Below is a small trained network, with its code and all its weights. Each question gives an input and a target symbol and asks what happens when units are switched off, that is, made to give their printed mean instead of their output.

import numpy as np


def w(rows, s, z=0):
    codes = np.array(rows[::2]) - 128.0
    scale = np.full(codes.shape[1], s)
    scale[-1] = z or s
    return codes * scale


def f(y):
    return np.maximum(y, 0)


def softmax(a):
    e = np.exp(a - a.max(-1, keepdims=True))
    return e / e.sum(-1, keepdims=True)


def log_softmax(a):
    a = a - a.max(-1, keepdims=True)
    return a - np.log(np.exp(a).sum(-1, keepdims=True))


def net(x, mask):
    ids = ['αβγδεηθλμξστφψω'.index(c) for c in x.split()]
    T = len(ids)
    res = E[ids] + P[:T]
    r = res
    for j in range(3):
        rows = slice(3 * j, 3 * j + 3)
        q, k, v = (r @ M[0][rows].T for M in (Q, K, V))
        z = softmax(np.where(np.tri(T) > 0, q @ k.T / 3**0.5, -1e9)) @ v
        o = O[0][rows]
        res = res + np.where(mask[j], z, o[:, -1]) @ o[:, :-1]
    y = f(res @ A[0][:, :-1].T + A[0][:, -1])
    res = res + np.where(mask[3:11], y, B[0][:, -1]) @ B[0][:, :-1]
    return log_softmax(res[-1] @ U[:, :-1].T + U[:, -1])


Q, K, V, O, A, B = {}, {}, {}, {}, {}, {}
E = w([
[140,67,234,218],'α',
[13,222,118,97],'β',
[56,145,220,116],'γ',
[116,201,141,164],'δ',
[127,214,162,156],'ε',
[53,197,123,84],'η',
[9,216,110,100],'θ',
[122,109,95,119],'λ',
[225,39,159,117],'μ',
[174,63,225,94],'ξ',
[46,139,47,75],'σ',
[143,186,186,29],'τ',
[150,175,202,155],'φ',
[8,70,49,149],'ψ',
[185,47,18,43],'ω',
],0.017)
P = w([
[123,158,160,46],'0',
[127,126,144,58],'1',
[127,120,138,83],'2',
[114,118,132,111],'3',
[115,105,125,83],'4',
[116,131,132,123],'5',
[104,103,119,140],'6',
[129,103,108,155],'7',
[123,86,107,132],'8',
[116,89,106,154],'9',
[121,107,100,147],'10',
[136,43,101,174],'11',
[145,2,160,100],'12',
[124,58,165,63],'13',
],0.0062)
Q[0] = w([
[40,183,209,157],'head 0',
[148,121,103,185],'head 0',
[166,132,114,77],'head 0',
[140,91,199,124],'head 1',
[225,174,210,177],'head 1',
[204,134,212,52],'head 1',
[247,145,112,142],'head 2',
[165,94,182,79],'head 2',
[83,115,172,137],'head 2',
],0.013)
K[0] = w([
[174,65,41,187],'head 0',
[166,108,93,75],'head 0',
[87,109,197,131],'head 0',
[130,116,172,167],'head 1',
[101,148,251,109],'head 1',
[143,117,189,91],'head 1',
[192,217,57,113],'head 2',
[177,97,46,152],'head 2',
[81,94,161,160],'head 2',
],0.013)
V[0] = w([
[207,191,57,96],'head 0',
[140,122,145,131],'head 0',
[119,84,71,87],'head 0',
[221,99,61,125],'head 1',
[129,211,5,122],'head 1',
[156,95,47,118],'head 1',
[37,116,151,83],'head 2',
[71,92,177,180],'head 2',
[107,80,56,159],'head 2',
],0.011)
O[0] = w([
[182,199,150,57,70],'head 0',
[157,139,123,137,105],'head 0',
[127,113,44,84,202],'head 0',
[220,132,143,148,86],'head 1',
[144,62,152,2,144],'head 1',
[140,140,98,126,168],'head 1',
[114,200,114,217,254],'head 2',
[58,88,122,200,198],'head 2',
[92,175,17,85,167],'head 2',
],0.0091,0.0074)
A[0] = w([
[231,110,116,150,62],'neuron 0',
[83,208,77,128,254],'neuron 1',
[87,46,99,23,101],'neuron 2',
[193,155,128,98,81],'neuron 3',
[193,163,114,222,195],'neuron 4',
[160,113,156,90,98],'neuron 5',
[51,190,194,31,134],'neuron 6',
[223,2,22,210,168],'neuron 7',
],0.0066,0.004)
B[0] = w([
[14,56,156,196,142],'neuron 0',
[184,64,225,25,252],'neuron 1',
[216,133,130,251,207],'neuron 2',
[73,174,196,149,140],'neuron 3',
[142,2,60,82,173],'neuron 4',
[87,196,114,110,135],'neuron 5',
[172,167,61,224,172],'neuron 6',
[115,226,157,13,198],'neuron 7',
],0.0081,0.012)
U = w([
[161,98,48,237,95],'α',
[102,186,140,120,4],'β',
[57,141,196,117,150],'γ',
[147,183,141,154,73],'δ',
[145,224,103,199,71],'ε',
[138,216,95,183,96],'η',
[80,243,99,150,52],'θ',
[167,109,135,106,235],'λ',
[192,9,254,36,71],'μ',
[218,72,115,190,178],'ξ',
[241,125,12,218,178],'σ',
[153,203,167,149,141],'τ',
[203,70,226,155,198],'φ',
[72,36,92,41,185],'ψ',
[184,176,145,19,177],'ω',
],0.0057,0.0045)

Each question gives the input, a string of symbols that net reads in full, and the target symbol t.
The units are the heads (3 rows each of Q, K, V and O) and the neurons (one row each of A and B). Each row of codes is followed by its name. A weight is (code - 128) times the scale printed after its matrix; where a second scale follows, it is the last column's (O, A, B and U).
mask holds one flag per unit, heads first, then neurons. A switched-off unit (its flag False) gives its mean, the last column of its rows in O or B, instead of its output. The means were averaged over made-up inputs and are rounded, as every weight is.
A unit's drop is (log p(t) with every unit on - log p(t) with that unit switched off) / (log p(t) with every unit on - log p(t) with every unit switched off).
The circuit of an input: a set's keep is (log p(t) with only the set's units on - log p(t) with every unit switched off) / (log p(t) with every unit on - log p(t) with every unit switched off). Starting from all 11 units, units are removed one at a time, each time the one whose removal leaves the highest keep (on an exact tie, the one counted first), for as long as the keep stays at least 0.8.
units of the circuit, in order: the units of the circuit, biggest drop first
most important unit: the unit with the biggest drop
k most important neurons: the k neurons with the biggest drops, biggest first
which heads matter: for each layer, one digit per head in row order, 1 if its drop is at least 0.15 and else 0, layers parted by /
drop when u is switched off: that unit's drop, to one decimal
input β σ σ ω φ, target ω: most important unit : head 0
input ψ φ ψ φ μ ω μ φ θ, target ω: which heads matter : 110
input σ σ σ τ σ, target σ: 3 most important neurons : (neuron 2; neuron 6; neuron 7)
input φ ω ψ, target ω: units of the circuit, in order : (head 1; neuron 7; head 0)
input φ σ μ ψ ψ ω σ σ σ, target ω: units of the circuit, in order : (head 1; neuron 7)
input μ η β θ ψ μ ψ ψ θ γ, target ψ: units of the circuit, in order : (head 0; neuron 2)
input μ ψ σ λ ω β, target ω: units of the circuit, in order : (head 0; head 1)
input δ τ φ β ψ φ σ ψ ψ θ θ, target ψ: units of the circuit, in order : (neuron 1; head 0)
input η η σ γ η λ ψ ψ ψ ξ ψ ε γ, target ψ: units of the circuit, in order : (head 0; head 2)
input σ σ τ μ λ ψ δ σ μ ω μ ξ τ ψ, target ω: which heads matter : 010
input ω ψ φ, target ω: 3 most important neurons : (neuron 2; neuron 1; neuron 0)
input δ φ ω β μ η, target ω: 2 most important neurons : (neuron 2; neuron 5)
input α ψ σ μ α ψ ω, target ω: which heads matter : 011
input μ φ μ φ β τ σ, target σ: most important unit : head 1
input σ σ ψ ψ ω σ, target ω: 2 most important neurons : (neuron 1; neuron 7)
input φ η β θ μ λ ψ ψ β, target ψ: drop when head 2 is switched off : 0.4
input φ ψ θ θ ψ θ, target ψ: drop when head 2 is switched off : 0.4
input η φ γ α α, target α: drop when neuron 1 is switched off : 0.6
